(in the rows, 128 means zero)
Facts:
{nezitres,sesan,muten,pliflak,fugrobin,flavek,plubi,setrik,zikir,skekifar,ligrem,trilor,brofo,tretul,klovekla,birul,laval,riplan,vodok,mople,plitok,tubo,plikli,gredrul,betor,trupus} χ 997
{toflem,klebar,zavos,pogum,doba,lebru,flisi,mibas,pluklos,ziton,bana,vogru,safin,lodres,fletram,sitek,rafofan,drosi} χ 863
{gofom,skises,nufluk,fluron,pluplil,dobu,klipegro,tretrupun,lene,pufluk,stebom,kiplutris,vobrer,flonom,mipi,pegrinem,vubak,grestosul,gastor,plovu,vokagras,drikemil,triklal,fuple,vitral,guboki,steklon,grufun,grostu,plobro,silutra,grutrer} χ 723
{bruklas,dupu,patral,zafi,grefulem,nanon,vogruflol,zistugen,kisku,klumu,plazok,tukik,noske,mepu,logre,grofle,madun,funar,stopufom,stoges,klostas,pegul,pleflo,vugrekil,sterim,kasok,voro,pepul,nirar,brogun,runisol,gugade,skizil,buvak,sogrel,papafu,klatrek,fleflesam,plafla,fustol,klaflavel,drenen,maskor,bonur,lokim,tober,miba} χ 528
{skabre,bizu,breli,roplor,fifin,stala,viplak,punu,tevil,dreklenik,klugrom,nusozam,fezubos,bribrim,bovu,mavogril,tobrin,groskil,mekir,skogo,gruvi,flaklufim,sofi,biras,pleran,tevo,tivul,gredra,reflim,briflon,troru,likar,peplon,mifi,plidron,klubru} χ 197
gofom δ bonur,gastor,klipegro
zavos δ betor,klostas,pluplil,vubak,vodok
bruklas δ grefulem,pluklos,pleflo,fluron,toflem
dupu δ viplak
pogum δ silutra,noske,fuple,pluplil
skabre δ vokagras
doba δ miba,toflem
nanon δ rafofan,gredra,vogruflol,logre
lebru δ mifi,lodres,kiplutris,klostas,tobrin
kisku δ nusozam,drosi
flisi δ pufluk,plubi,tober,sterim,fugrobin,mople
flavek δ patral,madun,plitok,fezubos,klipegro
roplor δ tretrupun,steklon,ziton
stala δ drikemil,dobu,fuple
setrik δ mibas,skogo,nufluk,skekifar,plazok
zikir δ stebom
stopufom δ pepul,logre
stoges δ bonur,fifin,grestosul,bizu
dreklenik δ klumu,nezitres
vugrekil δ grostu,pliflak
kasok δ sitek,mepu
voro δ brofo,tevil,gruvi,trilor
vobrer δ troru,grestosul,skogo,fezubos,klebar
flonom δ bana,gugade,tober,laval
bribrim δ breli,buvak,grefulem,klatrek,fugrobin,klugrom,fezubos,skises
bovu δ pleran,klipegro,peplon
brogun δ briflon
mavogril δ viplak,mepu,skises,lokim,funar
tretul δ reflim,klumu,stebom,klubru
mipi δ nirar,sogrel,plikli
pegrinem δ tretrupun,drenen,skises
runisol δ grostu
flaklufim δ pepul,klovekla,mifi
sofi δ guboki,breli,briflon
birul δ plobro,tivul,lokim
riplan δ sitek,pegul,mepu,groskil,logre,drosi,tevo,lokim
fleflesam δ nusozam,sogrel
fustol δ muten,pegul,fluron,tivul,gruvi,grofle,likar
tubo δ steklon
gredrul δ bonur,klovekla,zafi
maskor δ mepu,biras
grufun δ vitral,tevil
safin δ triklal,gredra,skizil,brofo
fletram δ zistugen,drenen
trupus δ guboki,breli,grefulem,dobu,plovu
plidron δ logre,plafla,lokim
grutrer δ papafu,sesan,mekir,klubru,klaflavel

Known rows:
[ 93 194 126 112 133 200 168 165 143  62 118 160 157 110  94  81 125 134
 119 124 122 155  83 134 124 158  86]: gastor
[ 85 187 124 112 131 197 164 164 150  55 121 156 151 104 109  86 122 133
 118 120 124 151  85 135 125 153  97]: fluron
[115 155 117 120 139 161 142 139 149  79 122 133 137 129  79  73 151 164
 107 100 106 133 107 148 114 105 100]: vogruflol
[ 80 159 116 145 162 194 165 141 129  89 140 155 142 113  87  98 113 147
 104  92 123 179 129 152  80 150  76]: fezubos
[ 84 188 126 115 130 199 164 160 152  54 121 157 151 104 107  84 118 127
 119 120 121 150  88 136 125 152  98]: plovu
[117 164 108 147 146 154 133 124 151  60 131 143 146 141 101  58 145 119
 104  92 101 121 129 152 134 119 129]: brogun
[ 85 160 101 144 172 183 150 142 119  79 145 159 142 122 118  97 127 139
  98  77 129 179 139 150 102 157  95]: skabre
[ 83 150 106 164 169 185 156 133 125  71 148 162 150 118 117  89 109 107
 104  82 114 170 144 154 101 157 101]: bribrim
[ 92 188 113 109 139 158 165 150 142  82 154 134 140 122  84  93 128 122
 134 112 106 178 111 104  89 117  95]: muten
[120 161  97 129 149 150 130 141 138  73 131 142 145 139 103  63 166 149
  97  87 115 132 116 144 135 116 118]: voro
[113 156 114 124 139 161 143 139 150  80 124 133 143 127  78  70 153 164
 104 101 110 133 106 147 112 104 101]: skizil
[ 95 192 113 112 140 159 167 150 140  84 154 136 143 125  76  90 127 121
 135 115 104 178 110 104  88 119  91]: plitok
[ 87 187 124 110 132 199 164 164 149  57 121 156 153 104 107  85 124 135
 118 120 125 153  83 134 125 152  94]: lene
[ 75 156 115 137 160 191 159 142 133  86 140 150 133 109  98 105 118 158
 103  86 128 179 130 150  83 144  81]: gruvi
[ 87 195 106 113 141 188 152 165 138  55 127 166 160 115 132  79 142 124
 110 106 132 151  95 130 145 164 114]: grutrer
[ 95 149  98 124 140 186 157 178 125  55 135 168 168  95 144  73 127 101
 117 108 119 150  76 129 145 152 105]: pegrinem
[ 59 172 112 131 160 191 162 140 136  95 139 152 142 112 104 106 133 167
  95  83 137 174 138 147  80 147  92]: nusozam
[ 73 157 122 155 156 194 161 129 143  76 142 152 132 108  98 100  99 130
 108  88 117 169 141 156  83 147  90]: breli
[ 83 162 103 151 170 183 148 136 126  74 146 160 139 122 119  96 122 129
 100  76 126 175 144 151 103 158 101]: stala
[ 72 168  96 140 170 180 150 143 123  88 146 161 143 120 124  98 139 146
  93  71 137 175 141 146 102 157 102]: dreklenik
[111 156 114 126 138 162 144 139 150  80 125 134 147 127  78  67 153 161
 102 102 111 132 106 146 112 104 101]: tober

Rows:
No name comes twice in this set of rows, the named rows included.
[ 91 187 113 115 139 158 166 148 143  81 155 136 141 121  83  91 124 115
 135 112 104 176 112 105  90 117  95] => fugrobin
[ 95 194 106 141 145 149 154 132 147  58 163 145 141 133 107  79 112  66
 137 102  93 163 137 111 112 132 126] => trupus
[137 175 104 135 157 156 141 140 125  85 125 151 162 154  69  50 164 142
 101 100 105 137 111 147 131 130  98] => stoges
[100 200 126 115 137 201 170 165 138  67 117 165 165 117  82  74 124 131
 119 128 120 157  81 135 124 165  80] => klipegro
[111 148 117 124 140 165 149 140 146  79 124 132 156 127  80  69 152 160
 102 107 105 133 105 147 109 102 101] => funar
[136 156 110 112 154 148 127 138 134  66 120 137 119 150 110  81 160 153
 114  83  96 133 117 153 143 120 118] => nanon
[111 134 107 130 137 159 145 147 144  85 129 136 149 116  86  65 150 154
 104 101 108 131  96 144 112  98  97] => drenen
[109 181 119 115 133 203 140 168 152   9 134 137 157 103 101  87 117 148
  98 130 154 183  79 131 129 140  87] => grostu
[ 83 205  90 110 149 144 153 152 133  87 161 146 148 132 115  85 154 115
 122  92 120 172 124  97 110 129 119] => zikir
[100 164 108 121 137 159 144 141 152  89 126 136 146 126  84  68 164 170
  97  96 119 129 109 143 111 104 108] => klumu
[ 84 127 113 135 182 195 172 146 105  69 142 150 189 124 136 104 126 128
  98  95 103 179 138 152  94 146 103] => mavogril
[129 151 126 103 145 158 140 137 144  72 113 128 115 141  91  91 149 170
 120  94  91 133 108 155 123 108 103] => logre
[104 175  99 120 151 153 138 137 140  79 127 141 164 145 109  65 181 157
  91  88 117 128 125 143 130 117 130] => kisku
[103 196 112 123 145 192 159 163 132  54 125 169 168 122 113  70 132 110
 115 115 121 154  92 134 145 171 102] => vobrer
[ 74 144 118 137 164 197 169 144 126  83 140 148 157 108 101 104 117 151
 101  95 120 180 128 151  78 140  82] => viplak

Now the same elements, written a new way:
Known rows:
[148 127 162 131 111 125 117 101 109 144 126 117 121 137 132  93 106 129
 114 103 160 117  97 163 102 145 115 125 138 140 149 135 142 114 108 151
 110  68 143 111 107 149 125 129 114 108 107 126  68 109 101 113]: gugade
[148 146  92 139 123  99 125 129  97  45 137 118 161 149 127 144 118 117
 138  95 150 148 131 136 151 155 103 114 127  68 143 121 145 179  95 132
 127  27 129 115 175 125 135 139 153 132 142  99 170 105 137 124]: sesan
[153 134 161 134 106  97 130 135 121 105 135 135 110 132 104 154 123 122
 141  90 128 124  95 120 152 144  88 124 136 100  81  78 102 179 117 132
 133  99 104 113 200 127  99 111 162 134 191 107 120 117 124 150]: birul
[142 146 132 118 129 120 121 114 109 135 119 132  89 125 181 105 135 129
 138  83 146 146 192 177 152 102 115 125 141 132 146 103 103 133 146 144
 132 197  97 147 137 145 115 112 143 130 130 157 119 117 144 142]: bovu
[143 130  93 127 114 120 118 116  94 139 112 125  99 136 145 107 127 123
 118 103 142 144 158 142 162  93 119 106 149 128 146 110 102 119 170 143
 105 170  80 142 127 124  89 105 139 124 139 150 111 117 147 152]: roplor
[162 128 124 129 119 116 119 109  93 151 108 133  92 130 154 109 126 132
 126  75 130 150 179 151 157 110 104 120 159 139  95 106  77 129 155 131
 119 175  69 144 108 140  75  99 146 127 132 150 101 123 139 153]: bribrim
[138 139  99 129 132 136 108 111 107 121 107 155 149 140 123  91 132 111
 163  95 131 118 139 134 147 120 114 109 183 137 102  77 119 163 158 132
 155 171 112 115 115 142 127 108 174 116 124 162 129 125 140 145]: likar
[143 135 180 118 100 137 119 121 102 202 115 141 118 133  88 123 138 128
 120 109 109  97  74 125 127 136  98  93 140 133 160 119 136 120 135 161
 125  77 150 112 134 136 125 117 118 119 138 128 107 113 111 135]: funar
[161 142 103 133 104  79 131 129 109  55 134 112 143 144 133 146 114 127
 122  87 159 163 139 159 157 146 110 110 107  71 119 111 124 183  84 129
 110  62 111 119 196 123 101 141 154 146 163 106 145 100 148 116]: tretul
[112 136  78 137 161 145 121 114 102 127 127 139 114 136 154  99 138 110
 150 127 142 135 138 139 138 103 137 116 128 134 176  97 150 130 174 134
 133 205 120 149 112 147 170 102 150 105 129 146 128 124 136 142]: mifi
[148 143 167 146 134 113 121 124 114  47 127 144 130 154 128 130 122 117
 149  75 129 138 107 123 134 121  90 127 133  97 116  97 141 158  92 119
 166  71 141 123 182 132 114 125 115 125 165  80 123 104 114 136]: plikli
[158 130 145 131 134 147 121 131  90 112 118 140 162 152 118 117 131 127
 111 163  83 144 164  64 115 167 153 156 146  93  92 123 135 152 121 107
 117 126 150 119 132 159 126  83 141 118 114 127 172 164 122 134]: dobu
[154 146 187 113 116 137 123 117 105 187 128 126 117 126 138 133 143 137
 126  96 124 105 132 171 122 156  98 116 132 130 162 137 137 131 103 155
 135  84 148 122 123 157 154 127 116 127 109 140 123 119 108 117]: patral
[150 129 144 132 141 149 124 132  97 109 119 137 161 155 122 114 130 125
 109 167  92 147 156  67 113 165 167 155 125  93 107 120 149 150 120 105
 111 153 155 129 142 160 137  89 134 116 123 125 171 157 127 120]: fuple
[142 138 124 137 130 110 120 127 124  74 152 131 157 128 114 133 117 107
 163  92 154 113 101 138 137 171  93 136 144  92  82  81 123 200 112 129
 138  67 127  93 173 144 157 125 186 115 153 116 153 121 118 139]: brofo
[148 136 137 136 125 104 127 127 111  67 141 125 127 138 131 143 118 121
 145  86 143 143 119 141 141 148  93 127 124  87 120 102 126 175 101 125
 133  66 122 120 177 135 133 125 148 127 157  95 136 114 119 136]: ligrem
[131 139  83 131 136 134 105 109 114 112 117 147 155 134 138  84 122 108
 161  95 155 118 142 148 141 121 123 116 172 134 112  86 124 164 159 133
 143 173 111 109 117 147 143 117 183 109 109 166 132 123 141 135]: tevil
[157 143 195 107 120 131 127 135 122 139 134 126  96 132 168 122 138 136
  96 148 122 137 196 109 117 151 144 173 119  94 138 122 110 112 112 138
 110 190 139 125 202 160 104 101 139 139 146 142 156 144 133 135]: gofom
[158 129 137 146 138 110 121 126  91  70 144 113 130 139 135 147 114 116
 145  79 136 133 122 128 136 153  77 140 152  99 108 113 115 154 118 126
 129  12 113 115 138 140 123 111 135 108 141  87 138 129 100 160]: fugrobin
[145 144 189 127 109 138 117 107 117 149 106 157 133 152 105  99 137 131
 132  91 114 109  79 133 108 133 117 104 134 140 153 121 162 131  94 147
 160 103 177 120 142 141 117 133  89 123 130 113  81 103 110 108]: sogrel
[127 135 108 130 135 129 127 112 118 148 127 135  75 127 160 101 138 122
 136 113 147 142 148 156 145 100 135 120 121 139 153  90 119 137 168 137
 119 237  97 153 142 141 131 107 154 119 152 158 109 113 146 137]: flaklufim

Rows:
No name comes twice in this set of rows, the named rows included.
[157 137 206 122 112 131 121 125 127  92 103 150 116 162 133  98 126 133
  95 142 113 148 148  83 107 128 158 160 126 106  96 108 123 114  96 124
 131 196 152 124 211 142  47 109 113 136 164 121 111 123 137 123] => mipi
[148 141 164 129 124  99 136 133 126 106 159 118  87 120 158 153 131 128
 140  99 141 141 136 157 142 147  86 139 102  98 126  95 116 162 108 135
 127 122 113 133 198 140 141 117 147 135 175 109 137 116 121 136] => gredrul
[156 146 153 129 142 111 124 130 102  90 151 123 121 129 155 164 133 122
 149  82 133 133 151 149 141 154  77 140 136  93 128 109 119 164 105 133
 145  46 124 123 163 144 148 122 141 130 148  99 168 128 111 155] => plitok
[160 119 186 129 113 117 119 116 122  93 120 113  99 147 151  92 100 133
  81 145 153 152 161 103 103 142 156 181 136 107 102 124 106 102 111 135
  81 156 127 110 178 147  56 104 138 115 141 129  96 136 126 131] => flonom
[139 136 154 120 105 131 120 111 129 172 129 134 144 122 100 107 127 125
 135 110 144  97  78 160 116 170 119 111 134 134 122 107 144 163 108 153
 119 115 151  99 140 156 161 134 155 120 123 151  97 113 118 103] => skizil
[151 132 179 132  97  97 129 131 127 108 135 142  96 133 103 145 124 125
 138  79 127 129  90 123 152 123  85 121 123 106  83  74  96 174 117 134
 134 115 101 118 221 124  79 112 147 136 206  97 101 109 126 149] => riplan
[165 139 144 113  99 115 125 129 114  96 114 121 143 155 136 109 124 136
  83 153 136 157 179 109 129 143 174 144 118  76 126 132 126 125  96 133
  88 153 132 111 212 138  75 119 148 142 142 141 156 124 159 111] => grutrer
[174 133 180 116  82 113 126 116 113 198 114 144 136 123 101 122 129 145
 119  92 109 125 105 158 133 179 104 107 134 144  67 108 105 173  93 131
 114 111 119 115 128 158 109 116 136 137 132 148  83 119 126  98] => bruklas
[141 138 174 116 103 140 116 115 118 191 115 153 143 134  79 112 137 124
 137 108 114  85  67 130 122 155 102  96 152 138 126 103 138 149 121 151
 147  95 159  98 137 146 141 123 138 121 133 140 106 118 114 124] => pegul
[147 143  70 129 121 110 118 110 100 100 104 129 134 143 152  96 125 123
 124  97 166 160 175 167 158 103 141  98 140 115 143 117 127 143 138 136
 121 158 100 132 138 132  99 128 157 132 119 155 126 102 164 124] => dreklenik
[145 136 180 118 117 144 116 132 115 119 115 146 142 150 105 111 134 119
 112 156 108 108 132  64 118 149 146 150 153  99 109 102 122 131 132 137
 122 156 149 101 193 144  99  98 158 123 150 135 164 146 128 149] => plobro
[162 131 105 133 126 119 121 108  91 131 108 141 117 135 146 103 130 131
 134  88 122 155 173 149 157 122 113 119 156 134  92 103  98 154 151 118
 122 163  83 142 101 146  97  96 147 126 120 149 107 125 143 139] => sofi
[156 148 193 114 113 134 121 113 112 171 123 141 126 132 136 124 140 136
 131  90 124 111 127 169 117 157 107 114 128 137 157 132 144 134  89 150
 145  91 162 120 134 160 146 134 107 130 110 133 119 116 114 107] => plazok
[136 145 175 117 119 139 128 117 115 194 138 128 108 121 136 126 142 132
 128 115 128 109 113 168 116 151 113 115 114 132 185 127 153 127 110 155
 126 117 158 125 139 154 174 130 121 124 123 139 121 114 113 112] => zafi

